Below are the code and all the weights of a small trained network. Each question names an input and a class and asks about switching units off, where a switched-off unit gives its printed mean instead of its output.

import numpy as np


def w(rows, s, z=0):
    codes = np.array(rows[::2]) - 128.0
    scale = np.full(codes.shape[1], s)
    scale[-1] = z or s
    return codes * scale


def f(y):
    return y / 2 * (1 + np.tanh(0.7978845608 * (y + 0.044715 * y**3)))


def log_softmax(a):
    a = a - a.max(-1, keepdims=True)
    return a - np.log(np.exp(a).sum(-1, keepdims=True))


def net(x, mask):
    res = np.array(x, float).reshape(1, 3) / 4 @ E
    y = f(res @ A[0][:, :-1].T + A[0][:, -1])
    res = res + np.where(mask, y, B[0][:, -1]) @ B[0][:, :-1]
    return log_softmax(res[-1] @ U[:, :-1].T + U[:, -1])


A, B = {}, {}
E = w([
[167,123,177,180,110,83,142,155,148,126,178,249],'x0',
[41,132,71,124,55,109,120,113,105,76,130,124],'x1',
[100,170,74,59,133,89,147,188,210,162,94,158],'x2',
],0.015)
A[0] = w([
[148,74,185,222,77,103,131,145,102,127,223,172,252],'neuron 0',
[164,83,159,141,121,251,56,50,73,99,128,96,222],'neuron 1',
[177,91,192,182,143,138,146,96,114,163,164,173,31],'neuron 2',
[214,116,166,46,208,156,145,100,212,145,89,152,141],'neuron 3',
[140,123,163,178,192,210,142,98,51,146,109,113,81],'neuron 4',
[93,102,93,122,89,200,67,57,88,111,93,82,150],'neuron 5',
[44,177,37,74,85,143,122,162,148,125,34,108,60],'neuron 6',
[126,139,111,93,1,95,148,98,108,44,179,199,79],'neuron 7',
[104,189,105,63,132,113,155,166,178,155,95,166,195],'neuron 8',
],0.0099,0.0037)
B[0] = w([
[75,178,158,197,146,91,181,89,159,122,135,225,235],'neuron 0',
[155,149,126,111,142,254,219,140,135,79,112,142,243],'neuron 1',
[100,158,125,186,59,135,114,89,114,113,92,211,205],'neuron 2',
[120,130,129,89,101,59,79,199,75,195,138,119,230],'neuron 3',
[168,87,120,152,125,223,146,92,145,177,128,84,202],'neuron 4',
[140,119,91,44,79,126,120,128,150,90,148,42,220],'neuron 5',
[121,135,160,177,58,155,172,193,69,115,110,189,251],'neuron 6',
[171,95,163,110,217,75,127,118,150,170,178,126,201],'neuron 7',
[129,188,130,121,101,132,135,195,54,179,130,148,242],'neuron 8',
],0.012,0.017)
U = w([
[183,78,120,75,252,214,117,140,157,170,138,36,1],'0',
[116,91,91,60,55,192,97,85,135,30,90,56,85],'1',
[114,130,155,186,164,1,111,82,189,112,160,178,86],'2',
[106,164,130,82,75,32,85,202,98,163,111,125,187],'3',
[120,147,148,205,83,204,186,154,73,116,106,166,232],'4',
],0.0098,0.0024)

Each question gives the input, the list of numbers given to net, and the class t.
The units are the neurons (one row each of A and B). Each row of codes is followed by its name. A weight is (code - 128) times the scale printed after its matrix; where a second scale follows, it is the last column's (A, B and U).
mask holds one flag per neuron, in row order. A switched-off neuron (its flag False) gives its mean, the last column of its row in B, instead of its output. The means were averaged over made-up inputs and are rounded, as every weight is.
A unit's drop is (log p(t) with every unit on - log p(t) with that unit switched off) / (log p(t) with every unit on - log p(t) with every unit switched off).
The circuit of an input: a set's keep is (log p(t) with only the set's units on - log p(t) with every unit switched off) / (log p(t) with every unit on - log p(t) with every unit switched off). Starting from all 9 units, units are removed one at a time, each time the one whose removal leaves the highest keep (on an exact tie, the one counted first), for as long as the keep stays at least 0.8.
units of the circuit, in order: the units of the circuit, biggest drop first
top k neurons: the k neurons with the biggest drops, biggest first
drop when u is switched off: that unit's drop, to one decimal
input [-5,4,1], class 1: top 2 neurons : [neuron 5; neuron 0]
input [-3,-8,0], class 0: units of the circuit, in order : [neuron 6]
input [1,2,0], class 2: units of the circuit, in order : [neuron 1; neuron 6; neuron 8]
input [-2,4,0], class 1: units of the circuit, in order : [neuron 0; neuron 5]
input [-2,2,-8], class 1: top 2 neurons : [neuron 5; neuron 6]
input [-5,-8,-6], class 0: top 2 neurons : [neuron 6; neuron 4]
input [-5,-2,-2], class 0: units of the circuit, in order : [neuron 2; neuron 6]
input [0,1,-1], class 0: top 2 neurons : [neuron 6; neuron 2]
input [-4,-2,-2], class 0: top 2 neurons : [neuron 2; neuron 6]
input [6,8,5], class 2: top 4 neurons : [neuron 7; neuron 3; neuron 1; neuron 5]
input [3,4,7], class 3: top 4 neurons : [neuron 1; neuron 4; neuron 0; neuron 7]
input [2,0,1], class 2: top 2 neurons : [neuron 1; neuron 6]
input [-3,0,-5], class 1: top 2 neurons : [neuron 7; neuron 5]
input [-3,0,-1], class 1: top neuron : [neuron 7]
input [-8,8,-7], class 1: drop when neuron 7 is switched off : 0.0
input [-4,1,-5], class 1: drop when neuron 7 is switched off : 0.1
input [-2,-3,0], class 0: drop when neuron 6 is switched off : 0.3
